Here is a tiny trained network, its code and every weight. The questions are about switching its units off for an input and a class, where a switched-off unit gives its printed mean instead of its output.

import numpy as np


def w(rows, s, z=0):
    codes = np.array(rows[::2]) - 128.0
    scale = np.full(codes.shape[1], s)
    scale[-1] = z or s
    return codes * scale


def norm(h):
    return h / np.sqrt((h * h).mean(-1, keepdims=True) + 1e-5)


def f(y):
    return y / 2 * (1 + np.tanh(0.7978845608 * (y + 0.044715 * y**3)))


def log_softmax(a):
    a = a - a.max(-1, keepdims=True)
    return a - np.log(np.exp(a).sum(-1, keepdims=True))


def net(x, mask):
    res = np.array(x, float).reshape(1, 2) / 4 @ E
    u = 0
    for l in range(2):
        y = f(norm(res) @ A[l][:, :-1].T + A[l][:, -1])
        res = res + np.where(mask[u : u + 13], y, B[l][:, -1]) @ B[l][:, :-1]
        u += 13
    return log_softmax(norm(res)[-1] @ U[:, :-1].T + U[:, -1])


A, B = {}, {}
E = w([
[135,157,202,192,136,132,23,124,84],'x0',
[133,11,29,140,71,118,64,158,104],'x1',
],0.012)
A[0] = w([
[172,103,108,122,48,130,25,99,49,4],'0.n0',
[141,117,71,210,111,105,32,214,135,108],'0.n1',
[109,149,109,104,158,135,97,122,125,140],'0.n2',
[164,72,117,127,77,87,91,184,183,179],'0.n3',
[142,213,168,127,118,114,141,141,124,108],'0.n4',
[178,184,215,118,117,245,58,101,108,124],'0.n5',
[122,182,41,77,89,157,199,129,155,169],'0.n6',
[79,113,254,118,185,120,155,161,124,96],'0.n7',
[138,79,91,205,63,131,76,123,50,136],'0.n8',
[115,165,123,80,167,123,79,194,154,146],'0.n9',
[63,151,133,137,135,175,195,50,150,48],'0.n10',
[157,60,22,61,89,152,169,148,173,143],'0.n11',
[129,82,116,54,158,120,169,102,155,31],'0.n12',
],0.0078,0.0014)
B[0] = w([
[78,65,141,59,121,176,77,254,113,219],'0.n0',
[88,62,192,86,158,161,119,149,95,226],'0.n1',
[148,115,142,146,145,95,104,129,114,130],'0.n2',
[162,123,220,141,139,122,144,59,62,192],'0.n3',
[167,136,136,140,153,144,185,99,53,186],'0.n4',
[141,183,73,125,98,101,118,67,212,217],'0.n5',
[126,85,60,88,177,83,75,124,146,216],'0.n6',
[149,132,82,133,131,111,161,105,80,195],'0.n7',
[113,102,169,85,153,180,137,193,60,234],'0.n8',
[130,104,78,119,93,166,131,91,80,132],'0.n9',
[122,90,152,133,123,144,54,183,80,180],'0.n10',
[136,191,206,170,93,129,116,101,172,254],'0.n11',
[122,105,117,73,137,153,110,120,172,173],'0.n12',
],0.0094,0.0086)
A[1] = w([
[92,147,155,128,78,132,117,98,176,87],'1.n0',
[70,98,171,118,92,182,116,251,86,6],'1.n1',
[129,131,103,120,129,99,164,114,123,111],'1.n2',
[115,95,173,179,93,150,81,177,108,218],'1.n3',
[94,132,127,173,102,158,105,132,153,38],'1.n4',
[139,126,157,150,118,160,108,67,180,90],'1.n5',
[95,161,141,124,176,96,157,106,143,153],'1.n6',
[140,164,111,193,120,110,139,133,142,56],'1.n7',
[111,82,135,150,71,113,118,195,63,91],'1.n8',
[104,132,93,128,91,103,107,137,226,109],'1.n9',
[129,188,140,187,82,106,144,82,104,103],'1.n10',
[137,84,132,148,100,156,114,152,98,33],'1.n11',
[72,119,129,80,139,138,137,179,153,76],'1.n12',
],0.013,0.0023)
B[1] = w([
[156,96,146,139,138,61,137,152,168,148],'1.n0',
[108,48,149,182,122,209,156,182,60,248],'1.n1',
[138,116,172,106,140,132,61,199,181,142],'1.n2',
[21,113,129,63,154,191,100,197,116,206],'1.n3',
[143,160,154,103,115,170,91,126,105,124],'1.n4',
[143,99,58,95,126,91,220,81,149,158],'1.n5',
[126,82,74,165,131,111,83,180,108,171],'1.n6',
[225,148,153,178,145,135,148,90,97,140],'1.n7',
[111,189,152,178,128,191,129,196,125,192],'1.n8',
[103,71,197,145,25,135,133,67,148,163],'1.n9',
[151,165,157,255,52,124,138,60,132,172],'1.n10',
[103,160,128,183,143,180,113,153,124,165],'1.n11',
[152,177,151,212,115,139,165,101,83,179],'1.n12',
],0.0097,0.014)
U = w([
[205,192,117,237,131,98,169,56,89,181],'0',
[174,114,34,22,252,71,166,198,135,143],'1',
[100,179,119,88,95,156,80,126,139,3],'2',
[119,13,134,44,58,84,164,69,254,181],'3',
[41,56,171,135,101,249,120,237,82,203],'4',
],0.012,0.0029)

Each question gives the input, the list of numbers given to net, and the class t.
The units are the neurons (one row each of A and B). Each row of codes is followed by its name. A weight is (code - 128) times the scale printed after its matrix; where a second scale follows, it is the last column's (A, B and U).
mask holds one flag per neuron, layer by layer. A switched-off neuron (its flag False) gives its mean, the last column of its row in B, instead of its output. The means were averaged over made-up inputs and are rounded, as every weight is.
A unit's drop is (log p(t) with every unit on - log p(t) with that unit switched off) / (log p(t) with every unit on - log p(t) with every unit switched off).
unit that matters most: the unit with the biggest drop
top k neurons: the k neurons with the biggest drops, biggest first
top k neurons in layer l: the k neurons of layer l with the biggest drops, biggest first
drop of u: that unit's drop, to one decimal
input [-1,1], class 3: top neuron : 0.n11
input [-5,-4], class 1: top 3 neurons : 0.n5; 1.n1; 0.n0
input [-8,8], class 3: top 4 neurons : 0.n0; 0.n10; 0.n11; 1.n1
input [-7,7], class 3: top 2 neurons : 0.n0; 0.n10
input [-8,-5], class 3: top 2 neurons in layer 0 : 0.n8; 0.n3
input [-6,6], class 3: top 2 neurons : 0.n0; 0.n11
input [6,-1], class 2: top 2 neurons : 0.n5; 1.n1
input [-6,-4], class 3: top 3 neurons : 0.n8; 0.n3; 1.n1
input [-2,-6], class 1: top 2 neurons in layer 1 : 1.n1; 1.n12
input [-8,-6], class 1: top 2 neurons : 0.n5; 1.n1
input [-5,-5], class 1: drop of 1.n1 : 0.2
input [-6,-5], class 1: drop of 1.n1 : 0.3
input [-3,-2], class 3: drop of 0.n0 : 0.8
input [8,-2], class 0: unit that matters most : 0.n5
